Below is a small trained network, with its code and all its weights. Each question gives an input and a class and asks what happens when units are switched off, that is, made to give their printed mean instead of their output.

import numpy as np


def w(rows, s, z=0):
    codes = np.array(rows[::2]) - 128.0
    scale = np.full(codes.shape[1], s)
    scale[-1] = z or s
    return codes * scale


def norm(h):
    return h / np.sqrt((h * h).mean(-1, keepdims=True) + 1e-5)


def f(y):
    return y / 2 * (1 + np.tanh(0.7978845608 * (y + 0.044715 * y**3)))


def log_softmax(a):
    a = a - a.max(-1, keepdims=True)
    return a - np.log(np.exp(a).sum(-1, keepdims=True))


def net(x, mask):
    res = np.array(x, float).reshape(1, 8) / 4 @ E
    u = 0
    for l in range(4):
        y = f(norm(res) @ A[l][:, :-1].T + A[l][:, -1])
        res = res + np.where(mask[u : u + 10], y, B[l][:, -1]) @ B[l][:, :-1]
        u += 10
    return log_softmax(norm(res)[-1] @ U[:, :-1].T + U[:, -1])


A, B = {}, {}
E = w([
[132,157,236],'x0',
[132,129,125],'x1',
[127,125,123],'x2',
[223,195,253],'x3',
[129,126,124],'x4',
[128,128,127],'x5',
[50,245,98],'x6',
[127,127,132],'x7',
],0.0062)
A[0] = w([
[138,207,102,63],'0.n1',
[37,6,163,107],'0.n2',
[84,99,127,29],'0.n3',
[101,129,114,87],'0.n4',
[64,245,85,153],'0.n5',
[134,96,182,230],'0.n6',
[103,111,131,51],'0.n7',
[128,187,105,80],'0.n8',
[105,112,113,145],'0.n9',
[93,104,127,1],'0.n10',
],0.012,0.0075)
B[0] = w([
[93,240,143,137],'0.n1',
[196,89,101,191],'0.n2',
[159,155,201,112],'0.n3',
[125,115,163,120],'0.n4',
[2,172,212,253],'0.n5',
[140,50,87,236],'0.n6',
[110,176,182,107],'0.n7',
[96,214,152,132],'0.n8',
[198,78,142,150],'0.n9',
[164,139,187,108],'0.n10',
],0.0079,0.0067)
A[1] = w([
[78,163,75,71],'1.n1',
[172,212,130,102],'1.n2',
[10,145,104,139],'1.n3',
[189,114,81,115],'1.n4',
[121,90,142,3],'1.n5',
[144,65,48,230],'1.n6',
[105,177,151,51],'1.n7',
[193,126,121,87],'1.n8',
[134,153,191,136],'1.n9',
[198,148,95,62],'1.n10',
],0.013,0.0043)
B[1] = w([
[50,68,144,146],'1.n1',
[74,149,32,129],'1.n2',
[60,80,135,218],'1.n3',
[248,111,193,177],'1.n4',
[110,53,137,120],'1.n5',
[253,37,84,254],'1.n6',
[48,230,169,144],'1.n7',
[141,64,156,149],'1.n8',
[137,167,69,147],'1.n9',
[190,67,144,134],'1.n10',
],0.0084,0.0087)
A[2] = w([
[177,99,77,96],'2.n1',
[145,229,141,161],'2.n2',
[178,69,146,218],'2.n3',
[68,250,204,206],'2.n4',
[67,146,44,148],'2.n5',
[28,120,36,215],'2.n6',
[174,61,250,255],'2.n7',
[172,88,207,134],'2.n8',
[52,206,213,175],'2.n9',
[99,180,171,137],'2.n10',
],0.011,0.0038)
B[2] = w([
[185,101,162,185],'2.n1',
[159,160,8,144],'2.n2',
[122,178,172,247],'2.n3',
[189,174,16,237],'2.n4',
[88,27,122,160],'2.n5',
[75,4,184,208],'2.n6',
[55,254,198,254],'2.n7',
[71,180,177,185],'2.n8',
[189,145,23,230],'2.n9',
[169,130,77,157],'2.n10',
],0.0092,0.0074)
A[3] = w([
[2,107,51,195],'3.n1',
[29,101,115,47],'3.n2',
[175,144,27,124],'3.n3',
[39,131,117,72],'3.n4',
[156,139,167,77],'3.n5',
[167,79,36,88],'3.n6',
[187,110,1,107],'3.n7',
[168,95,69,74],'3.n8',
[108,177,249,163],'3.n9',
[132,86,91,2],'3.n10',
],0.011,0.0048)
B[3] = w([
[61,31,167,254],'3.n1',
[156,9,92,162],'3.n2',
[139,222,56,167],'3.n3',
[81,93,132,157],'3.n4',
[113,112,134,139],'3.n5',
[107,229,80,158],'3.n6',
[132,255,54,179],'3.n7',
[68,188,95,138],'3.n8',
[28,200,157,184],'3.n9',
[146,152,138,115],'3.n10',
],0.0095,0.0077)
U = w([
[242,187,2,255],'0',
[222,85,170,158],'1',
[49,6,95,63],'2',
[33,75,61,122],'3',
[201,154,231,94],'4',
[75,229,223,56],'5',
[57,170,6,75],'6',
],0.014,0.0044)

Each question gives the input, the list of numbers given to net, and the class t.
The units are the neurons (one row each of A and B). Each row of codes is followed by its name. A weight is (code - 128) times the scale printed after its matrix; where a second scale follows, it is the last column's (A, B and U).
mask holds one flag per neuron, layer by layer. A switched-off neuron (its flag False) gives its mean, the last column of its row in B, instead of its output. The means were averaged over made-up inputs and are rounded, as every weight is.
A unit's drop is (log p(t) with every unit on - log p(t) with that unit switched off) / (log p(t) with every unit on - log p(t) with every unit switched off).
The circuit of an input: a set's keep is (log p(t) with only the set's units on - log p(t) with every unit switched off) / (log p(t) with every unit on - log p(t) with every unit switched off). Starting from the 12 units with the biggest drops (on a tie, the unit counted first), units are removed one at a time, each time the one whose removal leaves the highest keep (on an exact tie, the one counted first), for as long as the keep stays at least 0.8.
circuit, biggest first: the units of the circuit, biggest drop first
unit that matters most: the unit with the biggest drop
k most important neurons of layer l: the k neurons of layer l with the biggest drops, biggest first
drop when u is switched off: that unit's drop, to one decimal
input [-2,-1,5,-3,-4,-7,4,8], class 2: circuit, biggest first : 2.n6
input [8,1,-7,5,-8,-3,-2,-1], class 5: 2 most important neurons of layer 0 : 0.n5; 0.n6
input [-7,-5,6,2,8,-7,0,1], class 4: 2 most important neurons of layer 2 : 2.n4; 2.n9
input [4,6,2,-8,1,2,-2,-5], class 1: 3 most important neurons of layer 2 : 2.n4; 2.n9; 2.n2
input [-3,-1,-3,0,-1,6,-1,2], class 0: 4 most important neurons of layer 1 : 1.n6; 1.n3; 1.n1; 1.n7
input [6,-1,1,-7,8,-5,0,7], class 1: 2 most important neurons of layer 0 : 0.n2; 0.n5
input [-6,3,3,0,-5,-2,-7,6], class 0: 4 most important neurons of layer 1 : 1.n6; 1.n3; 1.n1; 1.n7
input [-1,1,-2,-1,-7,-1,4,2], class 2: 3 most important neurons of layer 1 : 1.n3; 1.n4; 1.n1
input [0,-4,7,1,8,2,-2,1], class 4: 2 most important neurons of layer 2 : 2.n4; 2.n9
input [-4,-1,6,0,-8,-3,6,5], class 2: 3 most important neurons of layer 1 : 1.n3; 1.n1; 1.n4
input [-5,-8,-6,7,-4,-5,-7,-1], class 4: drop when 0.n5 is switched off : 1.1
input [3,-2,-4,6,-4,5,5,-5], class 0: drop when 3.n4 is switched off : 0.0
input [8,-5,-8,6,-6,1,-6,-1], class 5: drop when 3.n9 is switched off : 0.1
input [2,5,0,-2,6,4,0,4], class 1: unit that matters most : 0.n2
input [4,2,-7,-2,-6,5,-5,-1], class 1: 3 most important neurons of layer 0 : 0.n5; 0.n6; 0.n2
input [-8,2,1,4,6,6,-5,7], class 4: 3 most important neurons of layer 2 : 2.n4; 2.n9; 2.n7
